Here is a tiny trained network, its code and every weight. The questions are about switching its units off for an input and a class, where a switched-off unit gives its printed mean instead of its output.

import numpy as np


def w(rows, s, z=0):
    codes = np.array(rows[::2]) - 128.0
    scale = np.full(codes.shape[1], s)
    scale[-1] = z or s
    return codes * scale


def norm(h):
    return h / np.sqrt((h * h).mean(-1, keepdims=True) + 1e-5)


def f(y):
    return y / 2 * (1 + np.tanh(0.7978845608 * (y + 0.044715 * y**3)))


def log_softmax(a):
    a = a - a.max(-1, keepdims=True)
    return a - np.log(np.exp(a).sum(-1, keepdims=True))


def net(x, mask):
    res = np.array(x, float).reshape(1, 2) / 4 @ E
    u = 0
    for l in range(3):
        y = f(norm(res) @ A[l][:, :-1].T + A[l][:, -1])
        res = res + np.where(mask[u : u + 13], y, B[l][:, -1]) @ B[l][:, :-1]
        u += 13
    return log_softmax(norm(res)[-1] @ U[:, :-1].T + U[:, -1])


A, B = {}, {}
E = w([
[1,160,176,144],'x0',
[137,49,8,84],'x1',
],0.0087)
A[0] = w([
[144,146,163,215,105],'0.n1',
[2,226,97,141,111],'0.n2',
[254,249,167,92,253],'0.n3',
[179,39,100,169,144],'0.n4',
[28,119,164,119,116],'0.n5',
[91,207,117,90,83],'0.n6',
[135,103,111,203,127],'0.n7',
[164,198,141,165,72],'0.n8',
[53,183,67,215,112],'0.n9',
[106,211,40,142,212],'0.n10',
[129,156,156,104,77],'0.n11',
[157,142,17,100,197],'0.n12',
[219,179,108,67,126],'0.n13',
],0.0077,0.002)
B[0] = w([
[23,171,152,72,162],'0.n1',
[164,90,107,80,214],'0.n2',
[102,157,77,225,253],'0.n3',
[189,171,155,175,174],'0.n4',
[113,71,74,20,187],'0.n5',
[124,174,120,51,137],'0.n6',
[131,114,121,114,128],'0.n7',
[97,169,141,121,155],'0.n8',
[105,92,92,12,159],'0.n9',
[130,62,105,109,148],'0.n10',
[125,190,253,56,130],'0.n11',
[185,95,171,124,201],'0.n12',
[181,214,143,141,176],'0.n13',
],0.0057,0.0058)
A[1] = w([
[137,212,182,197,91],'1.n1',
[62,163,135,76,209],'1.n2',
[149,159,119,165,153],'1.n3',
[150,165,102,147,133],'1.n4',
[98,161,145,120,177],'1.n5',
[131,28,10,163,162],'1.n6',
[53,101,60,111,251],'1.n7',
[108,156,218,182,113],'1.n8',
[167,93,69,69,86],'1.n9',
[117,119,134,147,132],'1.n10',
[201,174,108,160,187],'1.n11',
[183,104,34,155,109],'1.n12',
[139,58,157,128,151],'1.n13',
],0.011,0.0017)
B[1] = w([
[101,85,148,141,237],'1.n1',
[205,130,111,148,210],'1.n2',
[108,49,130,56,162],'1.n3',
[76,129,76,81,152],'1.n4',
[190,126,37,102,161],'1.n5',
[44,131,183,182,254],'1.n6',
[112,161,228,122,203],'1.n7',
[146,89,107,133,203],'1.n8',
[112,125,158,2,208],'1.n9',
[116,129,138,96,127],'1.n10',
[90,125,84,46,214],'1.n11',
[94,124,127,191,222],'1.n12',
[105,83,211,155,143],'1.n13',
],0.0056,0.0067)
A[2] = w([
[123,237,166,183,155],'2.n1',
[92,195,156,118,138],'2.n2',
[201,151,50,180,70],'2.n3',
[55,101,121,17,184],'2.n4',
[79,226,152,255,189],'2.n5',
[125,53,167,200,120],'2.n6',
[73,127,136,63,126],'2.n7',
[190,140,41,203,93],'2.n8',
[203,202,117,146,251],'2.n9',
[78,92,159,101,136],'2.n10',
[106,54,71,121,108],'2.n11',
[80,112,173,75,126],'2.n12',
[199,51,187,162,111],'2.n13',
],0.0089,0.0032)
B[2] = w([
[57,85,109,28,209],'2.n1',
[172,107,94,78,175],'2.n2',
[157,202,100,197,179],'2.n3',
[205,251,151,137,240],'2.n4',
[84,68,99,71,253],'2.n5',
[76,90,133,127,155],'2.n6',
[184,185,179,134,182],'2.n7',
[174,232,162,188,195],'2.n8',
[33,62,103,226,189],'2.n9',
[247,189,82,180,182],'2.n10',
[150,172,106,3,166],'2.n11',
[225,154,118,227,194],'2.n12',
[157,110,97,122,142],'2.n13',
],0.0052,0.0064)
U = w([
[24,101,99,86,175],'0',
[183,107,72,76,253],'1',
[119,112,169,209,27],'2',
[167,227,182,43,151],'3',
[155,177,43,250,21],'4',
],0.018,0.0016)

Each question gives the input, the list of numbers given to net, and the class t.
The units are the neurons (one row each of A and B). Each row of codes is followed by its name. A weight is (code - 128) times the scale printed after its matrix; where a second scale follows, it is the last column's (A, B and U).
mask holds one flag per neuron, layer by layer. A switched-off neuron (its flag False) gives its mean, the last column of its row in B, instead of its output. The means were averaged over made-up inputs and are rounded, as every weight is.
A unit's drop is (log p(t) with every unit on - log p(t) with that unit switched off) / (log p(t) with every unit on - log p(t) with every unit switched off).
The circuit of an input: a set's keep is (log p(t) with only the set's units on - log p(t) with every unit switched off) / (log p(t) with every unit on - log p(t) with every unit switched off). Starting from the 12 units with the biggest drops (on a tie, the unit counted first), units are removed one at a time, each time the one whose removal leaves the highest keep (on an exact tie, the one counted first), for as long as the keep stays at least 0.8.
circuit, biggest first: the units of the circuit, biggest drop first
most important unit: the unit with the biggest drop
top k neurons: the k neurons with the biggest drops, biggest first
top k neurons in layer l: the k neurons of layer l with the biggest drops, biggest first
input [0,2], class 2: circuit, biggest first -> (1.n6; 2.n1)
input [0,5], class 2: most important unit -> 1.n6
input [3,8], class 2: top 2 neurons -> (1.n6; 1.n11)
input [-5,-4], class 4: top 2 neurons -> (1.n6; 1.n7)
input [-4,-4], class 0: top 2 neurons -> (1.n2; 2.n5)
input [1,-3], class 0: top 2 neurons -> (1.n9; 0.n1)
input [3,-7], class 0: top 3 neurons -> (1.n9; 1.n11; 1.n2)
input [-7,3], class 4: top 2 neurons in layer 0 -> (0.n4; 0.n5)
input [0,8], class 2: top 2 neurons in layer 1 -> (1.n6; 1.n12)
input [4,-8], class 0: top 2 neurons -> (1.n9; 1.n11)
input [-8,-7], class 4: top 3 neurons -> (1.n6; 1.n7; 0.n3)
input [-2,1], class 4: top 3 neurons in layer 0 -> (0.n4; 0.n5; 0.n13)
input [0,4], class 2: top 2 neurons -> (1.n6; 0.n3)
input [1,8], class 2: top neuron -> (1.n6)
input [5,8], class 3: top 3 neurons -> (0.n3; 1.n9; 2.n4)
input [-8,-8], class 0: top 3 neurons in layer 1 -> (1.n2; 1.n1; 1.n11)
input [1,3], class 2: top 2 neurons in layer 1 -> (1.n6; 1.n9)
input [3,5], class 3: top 2 neurons in layer 1 -> (1.n9; 1.n1)
input [-7,4], class 4: top 2 neurons in layer 0 -> (0.n4; 0.n5)
input [-3,1], class 4: most important unit -> 0.n4
